Below are the code and all the weights of a small trained network. Each question names an input and a target symbol and asks about switching units off, where a switched-off unit gives its printed mean instead of its output.

import numpy as np


def w(rows, s, z=0):
    codes = np.array(rows[::2]) - 128.0
    scale = np.full(codes.shape[1], s)
    scale[-1] = z or s
    return codes * scale


def f(y):
    return y / 2 * (1 + np.tanh(0.7978845608 * (y + 0.044715 * y**3)))


def softmax(a):
    e = np.exp(a - a.max(-1, keepdims=True))
    return e / e.sum(-1, keepdims=True)


def log_softmax(a):
    a = a - a.max(-1, keepdims=True)
    return a - np.log(np.exp(a).sum(-1, keepdims=True))


def net(x, mask):
    ids = ['ΓΔΘΞΦΩαβηλμτψ'.index(c) for c in x.split()]
    T = len(ids)
    res = E[ids] + P[:T]
    u = 0
    for l in range(2):
        r = res
        for j in range(2):
            rows = slice(4 * j, 4 * j + 4)
            q, k, v = (r @ M[l][rows].T for M in (Q, K, V))
            z = softmax(np.where(np.tri(T) > 0, q @ k.T / 4**0.5, -1e9)) @ v
            o = O[l][rows]
            res = res + np.where(mask[u + j], z, o[:, -1]) @ o[:, :-1]
        u += 2
        y = f(res @ A[l][:, :-1].T + A[l][:, -1])
        res = res + np.where(mask[u : u + 16], y, B[l][:, -1]) @ B[l][:, :-1]
        u += 16
    return log_softmax(res[-1] @ U[:, :-1].T + U[:, -1])


Q, K, V, O, A, B = {}, {}, {}, {}, {}, {}
E = w([
[117,113,52,109],'Γ',
[119,171,146,158],'Δ',
[153,117,71,98],'Θ',
[191,128,66,116],'Ξ',
[208,147,137,90],'Φ',
[91,145,103,142],'Ω',
[118,106,4,169],'α',
[127,128,50,154],'β',
[114,136,218,129],'η',
[81,177,173,181],'λ',
[53,136,65,179],'μ',
[146,64,160,87],'τ',
[14,96,177,116],'ψ',
],0.018)
P = w([
[136,163,117,83],'0',
[179,150,151,201],'1',
[126,121,125,96],'2',
[172,110,161,227],'3',
[120,74,129,110],'4',
[174,66,162,254],'5',
[117,102,130,103],'6',
],0.018)
Q[0] = w([
[162,88,149,109],'L0H0',
[74,145,137,28],'L0H0',
[128,136,186,76],'L0H0',
[161,126,141,110],'L0H0',
[158,136,111,248],'L0H1',
[50,161,137,85],'L0H1',
[190,48,218,178],'L0H1',
[97,102,150,143],'L0H1',
],0.013)
K[0] = w([
[124,88,115,125],'L0H0',
[96,251,96,94],'L0H0',
[111,99,153,80],'L0H0',
[119,124,128,150],'L0H0',
[122,37,167,138],'L0H1',
[167,170,77,75],'L0H1',
[87,59,120,153],'L0H1',
[114,141,173,107],'L0H1',
],0.015)
V[0] = w([
[88,129,168,127],'L0H0',
[80,78,97,103],'L0H0',
[102,160,155,177],'L0H0',
[142,97,95,131],'L0H0',
[134,87,159,95],'L0H1',
[71,225,106,143],'L0H1',
[212,2,127,129],'L0H1',
[130,79,232,149],'L0H1',
],0.0092)
O[0] = w([
[181,143,83,148,84],'L0H0',
[119,176,134,83,96],'L0H0',
[186,42,128,116,105],'L0H0',
[185,148,169,126,162],'L0H0',
[80,235,134,70,143],'L0H1',
[143,31,193,44,40],'L0H1',
[163,137,130,56,254],'L0H1',
[123,254,139,81,176],'L0H1',
],0.0056,0.0059)
A[0] = w([
[60,71,124,44,178],'L0N0',
[68,103,77,23,94],'L0N1',
[65,116,77,56,107],'L0N2',
[130,101,68,94,63],'L0N3',
[219,135,132,198,28],'L0N4',
[1,151,186,124,197],'L0N5',
[174,150,1,121,200],'L0N6',
[63,69,52,151,123],'L0N7',
[22,186,98,45,153],'L0N8',
[128,90,71,110,24],'L0N9',
[180,146,112,38,72],'L0N10',
[146,93,172,14,140],'L0N11',
[133,113,194,191,1],'L0N12',
[132,181,120,147,157],'L0N13',
[186,70,154,170,27],'L0N14',
[184,79,72,70,99],'L0N15',
],0.0091,0.0056)
B[0] = w([
[88,201,144,53,212],'L0N0',
[58,79,101,39,180],'L0N1',
[75,41,78,119,159],'L0N2',
[110,162,34,86,134],'L0N3',
[76,70,132,65,190],'L0N4',
[113,108,180,150,171],'L0N5',
[109,180,140,153,254],'L0N6',
[95,140,155,161,169],'L0N7',
[157,46,136,153,163],'L0N8',
[115,139,100,121,124],'L0N9',
[123,184,102,108,162],'L0N10',
[164,254,141,118,204],'L0N11',
[126,120,50,85,127],'L0N12',
[95,125,172,103,170],'L0N13',
[106,89,95,118,141],'L0N14',
[132,199,77,115,186],'L0N15',
],0.0097,0.0065)
Q[1] = w([
[49,117,255,102],'L1H0',
[124,64,14,93],'L1H0',
[91,215,124,64],'L1H0',
[137,99,157,89],'L1H0',
[181,111,84,145],'L1H1',
[83,143,103,102],'L1H1',
[117,93,131,44],'L1H1',
[153,74,68,85],'L1H1',
],0.0088)
K[1] = w([
[124,83,185,140],'L1H0',
[97,155,2,165],'L1H0',
[174,118,75,58],'L1H0',
[139,119,136,159],'L1H0',
[102,132,92,98],'L1H1',
[61,150,62,166],'L1H1',
[180,61,108,3],'L1H1',
[148,111,88,146],'L1H1',
],0.009)
V[1] = w([
[118,94,10,126],'L1H0',
[1,95,68,175],'L1H0',
[203,71,251,28],'L1H0',
[213,138,114,114],'L1H0',
[140,134,227,40],'L1H1',
[124,77,33,134],'L1H1',
[41,88,111,129],'L1H1',
[67,33,134,73],'L1H1',
],0.008)
O[1] = w([
[153,130,31,16,58],'L1H0',
[158,68,182,215,105],'L1H0',
[192,99,218,52,160],'L1H0',
[229,7,118,135,68],'L1H0',
[98,14,123,109,254],'L1H1',
[98,27,108,117,32],'L1H1',
[146,13,161,35,143],'L1H1',
[83,254,100,242,88],'L1H1',
],0.0052,0.0036)
A[1] = w([
[167,148,104,245,123],'L1N0',
[166,99,69,130,201],'L1N1',
[161,105,120,171,93],'L1N2',
[105,91,186,84,159],'L1N3',
[166,128,88,210,251],'L1N4',
[192,194,169,119,52],'L1N5',
[83,32,79,131,2],'L1N6',
[227,9,98,138,151],'L1N7',
[233,19,159,255,94],'L1N8',
[109,55,82,179,110],'L1N9',
[75,168,117,70,82],'L1N10',
[82,233,75,83,130],'L1N11',
[122,114,213,208,74],'L1N12',
[23,124,125,89,63],'L1N13',
[106,120,47,114,92],'L1N14',
[112,131,24,162,79],'L1N15',
],0.0098)
B[1] = w([
[135,77,120,102,150],'L1N0',
[114,148,100,83,169],'L1N1',
[124,101,120,178,127],'L1N2',
[154,181,120,144,191],'L1N3',
[139,186,162,97,183],'L1N4',
[24,122,4,164,166],'L1N5',
[158,173,164,255,144],'L1N6',
[57,162,133,59,141],'L1N7',
[158,31,109,156,161],'L1N8',
[112,181,78,143,154],'L1N9',
[154,83,139,170,191],'L1N10',
[149,75,143,107,250],'L1N11',
[157,98,72,114,185],'L1N12',
[99,116,111,180,173],'L1N13',
[177,116,144,130,175],'L1N14',
[190,105,136,139,187],'L1N15',
],0.0094,0.015)
U = w([
[178,119,135,114,2],'Γ',
[52,94,129,123,165],'Δ',
[108,107,114,134,121],'Θ',
[31,126,50,76,60],'Ξ',
[47,56,208,21,191],'Φ',
[69,10,111,87,19],'Ω',
[135,125,100,170,27],'α',
[57,121,91,155,112],'β',
[158,106,202,161,167],'η',
[47,45,157,128,152],'λ',
[96,48,107,160,57],'μ',
[137,254,174,157,242],'τ',
[162,49,210,172,101],'ψ',
],0.0099,0.0047)

Each question gives the input, a string of symbols that net reads in full, and the target symbol t.
The units are the heads (4 rows each of Q, K, V and O) and the neurons (one row each of A and B). Each row of codes is followed by its name. A weight is (code - 128) times the scale printed after its matrix; where a second scale follows, it is the last column's (O, A, B and U).
mask holds one flag per unit, layer by layer, with each layer's heads first. A switched-off unit (its flag False) gives its mean, the last column of its rows in O or B, instead of its output. The means were averaged over made-up inputs and are rounded, as every weight is.
A unit's drop is (log p(t) with every unit on - log p(t) with that unit switched off) / (log p(t) with every unit on - log p(t) with every unit switched off).
The circuit of an input: a set's keep is (log p(t) with only the set's units on - log p(t) with every unit switched off) / (log p(t) with every unit on - log p(t) with every unit switched off). Starting from the 12 units with the biggest drops (on a tie, the unit counted first), units are removed one at a time, each time the one whose removal leaves the highest keep (on an exact tie, the one counted first), for as long as the keep stays at least 0.8.
circuit, biggest first: the units of the circuit, biggest drop first
unit that matters most: the unit with the biggest drop
top k neurons: the k neurons with the biggest drops, biggest first
heads that matter: for each layer, one digit per head in row order, 1 if its drop is at least 0.15 and else 0, layers parted by /
input Δ Ω τ Φ Θ, target Ω: top 3 neurons : (L1N11, L0N0, L0N1)
input Ξ τ τ λ Φ μ, target μ: circuit, biggest first : (L1N8, L1H0, L0N0, L0N11)
input τ Θ Φ ψ Δ Γ, target ψ: circuit, biggest first : (L0N0, L1N5)
input Δ τ η Ξ Φ Ξ, target Φ: unit that matters most : L0N4
input λ τ Θ τ τ ψ, target ψ: top 2 neurons : (L0N5, L0N0)
input τ μ Θ Φ τ η, target τ: heads that matter : 01 / 00
input η Γ τ Ξ τ η ψ, target λ: circuit, biggest first : (L1N13, L0N2, L0N5)
input Ξ τ η Ω η, target τ: top 2 neurons : (L1N3, L1N11)
input μ η Φ τ τ μ Ξ, target Γ: heads that matter : 00 / 10
input Γ ψ μ τ τ Θ, target τ: heads that matter : 01 / 00
input τ μ Δ Ξ, target μ: heads that matter : 01 / 10
input τ τ τ Ω Δ Φ μ, target β: top 2 neurons : (L0N8, L0N2)
input Ξ Φ Θ τ μ α, target τ: circuit, biggest first : (L0H1, L1N4)
input τ Φ Φ Θ, target Φ: heads that matter : 00 / 00
input τ Φ τ τ Φ Φ, target τ: top 2 neurons : (L1N11, L1N8)
input τ Ξ τ α τ Φ, target τ: circuit, biggest first : (L0H1)
input Ω η Ξ τ Ξ Φ Γ, target μ: top 2 neurons : (L1N6, L0N2)
input Γ Ξ η Θ Φ Φ, target Φ: heads that matter : 11 / 00
input ψ τ τ μ, target τ: heads that matter : 01 / 01
input Δ τ τ Θ Φ Δ, target Φ: unit that matters most : L0H1
input τ μ Γ ψ, target ψ: heads that matter : 00 / 10
input τ Ξ τ τ Θ, target Ω: top 2 neurons : (L1N11, L0N1)
input τ Θ μ τ τ τ λ, target ψ: top 2 neurons : (L0N8, L0N5)
input μ Θ τ Φ μ, target β: top 2 neurons : (L0N11, L1N9)
input Φ Φ τ Φ α Φ, target α: top 2 neurons : (L1N6, L1N9)
input τ Γ Ξ Ξ τ λ, target τ: top 2 neurons : (L1N11, L1N8)
